Below are the code and all the weights of a small trained network. Each question names an input and a class and asks about switching units off, where a switched-off unit gives its printed mean instead of its output.

import numpy as np


def w(rows, s, z=0):
    codes = np.array(rows[::2]) - 128.0
    scale = np.full(codes.shape[1], s)
    scale[-1] = z or s
    return codes * scale


def f(y):
    return y / 2 * (1 + np.tanh(0.7978845608 * (y + 0.044715 * y**3)))


def log_softmax(a):
    a = a - a.max(-1, keepdims=True)
    return a - np.log(np.exp(a).sum(-1, keepdims=True))


def net(x, mask):
    res = np.array(x, float).reshape(1, 6) / 4 @ E
    y = f(res @ A[0][:, :-1].T + A[0][:, -1])
    res = res + np.where(mask, y, B[0][:, -1]) @ B[0][:, :-1]
    return log_softmax(res[-1] @ U[:, :-1].T + U[:, -1])


A, B = {}, {}
E = w([
[166,154,142,8],'x0',
[23,195,105,88],'x1',
[120,112,119,116],'x2',
[132,133,130,134],'x3',
[126,124,124,123],'x4',
[119,112,254,115],'x5',
],0.0091)
A[0] = w([
[228,6,123,141,98],'N0',
[205,82,154,141,135],'N1',
[92,92,186,123,100],'N2',
[115,145,145,189,188],'N3',
[91,76,209,80,169],'N4',
[8,128,150,76,152],'N5',
[62,85,149,187,90],'N6',
[146,142,54,149,97],'N7',
[163,157,33,138,74],'N8',
[82,110,135,190,69],'N9',
[183,185,143,47,133],'N10',
[91,125,191,148,154],'N11',
[178,106,122,117,107],'N12',
[120,139,203,153,118],'N13',
[184,148,138,126,254],'N14',
[118,119,127,178,87],'N15',
[123,112,117,187,84],'N16',
],0.011,0.0077)
B[0] = w([
[93,215,181,164,245],'N0',
[87,181,97,130,209],'N1',
[189,158,117,44,160],'N2',
[124,49,88,114,197],'N3',
[181,143,40,111,234],'N4',
[85,179,100,173,254],'N5',
[115,87,135,61,168],'N6',
[243,160,185,34,188],'N7',
[192,121,146,36,203],'N8',
[114,100,215,55,151],'N9',
[86,1,195,121,221],'N10',
[216,139,97,122,187],'N11',
[21,155,156,80,147],'N12',
[192,141,114,92,175],'N13',
[82,97,107,252,249],'N14',
[69,107,216,75,139],'N15',
[91,133,167,57,151],'N16',
],0.0075,0.007)
U = w([
[72,5,192,79,69],'0',
[137,97,81,160,254],'1',
[220,144,101,93,45],'2',
[86,173,133,150,65],'3',
[127,70,82,159,193],'4',
],0.015,0.0058)

Each question gives the input, the list of numbers given to net, and the class t.
The units are the neurons (one row each of A and B). Each row of codes is followed by its name. A weight is (code - 128) times the scale printed after its matrix; where a second scale follows, it is the last column's (A, B and U).
mask holds one flag per neuron, in row order. A switched-off neuron (its flag False) gives its mean, the last column of its row in B, instead of its output. The means were averaged over made-up inputs and are rounded, as every weight is.
A unit's drop is (log p(t) with every unit on - log p(t) with that unit switched off) / (log p(t) with every unit on - log p(t) with every unit switched off).
The circuit of an input: a set's keep is (log p(t) with only the set's units on - log p(t) with every unit switched off) / (log p(t) with every unit on - log p(t) with every unit switched off). Starting from the 12 units with the biggest drops (on a tie, the unit counted first), units are removed one at a time, each time the one whose removal leaves the highest keep (on an exact tie, the one counted first), for as long as the keep stays at least 0.8.
circuit, biggest first: the units of the circuit, biggest drop first
most important unit: the unit with the biggest drop
k most important neurons: the k neurons with the biggest drops, biggest first
drop when u is switched off: that unit's drop, to one decimal
input [-7,-6,5,2,-3,-8], class 2: circuit, biggest first : N7
input [5,-4,2,-8,3,4], class 4: circuit, biggest first : N4, N14, N7
input [2,-7,6,-1,-1,3], class 3: circuit, biggest first : N0, N1
input [-4,2,-6,4,3,-7], class 2: circuit, biggest first : N7, N8
input [5,-5,1,-7,-6,6], class 4: circuit, biggest first : N14, N4
input [3,-7,7,0,8,8], class 2: 3 most important neurons : N4, N2, N13
input [-5,7,7,2,-4,4], class 1: circuit, biggest first : N0, N11
input [6,-4,-4,4,6,3], class 0: 2 most important neurons : N10, N5
input [6,5,-5,-7,-8,6], class 4: 3 most important neurons : N10, N4, N5
input [-3,-6,0,-7,-4,-7], class 2: 4 most important neurons : N7, N8, N10, N5
input [1,6,8,4,-2,6], class 1: 2 most important neurons : N5, N7
input [-5,-8,-4,-3,0,0], class 3: 3 most important neurons : N0, N1, N10
input [0,4,-7,3,-2,6], class 1: 3 most important neurons : N7, N8, N5
input [0,2,6,-8,3,6], class 4: 4 most important neurons : N7, N8, N5, N0
input [6,7,6,-5,-6,7], class 2: circuit, biggest first : N4
input [-4,-4,-2,-6,0,-7], class 2: 2 most important neurons : N7, N8
input [-3,-1,5,6,4,-6], class 2: 3 most important neurons : N7, N8, N10
input [3,-5,4,-8,-3,4], class 4: 2 most important neurons : N14, N7
input [-6,-7,-2,-5,-5,-1], class 3: 3 most important neurons : N0, N10, N1
input [-8,6,-4,6,4,-1], class 0: most important unit : N9
input [8,-3,-7,-4,4,-2], class 0: drop when N10 is switched off : 0.5
input [4,0,-2,-7,-5,4], class 4: drop when N7 is switched off : 0.2
input [-7,1,4,5,1,-7], class 0: drop when N16 is switched off : 0.1
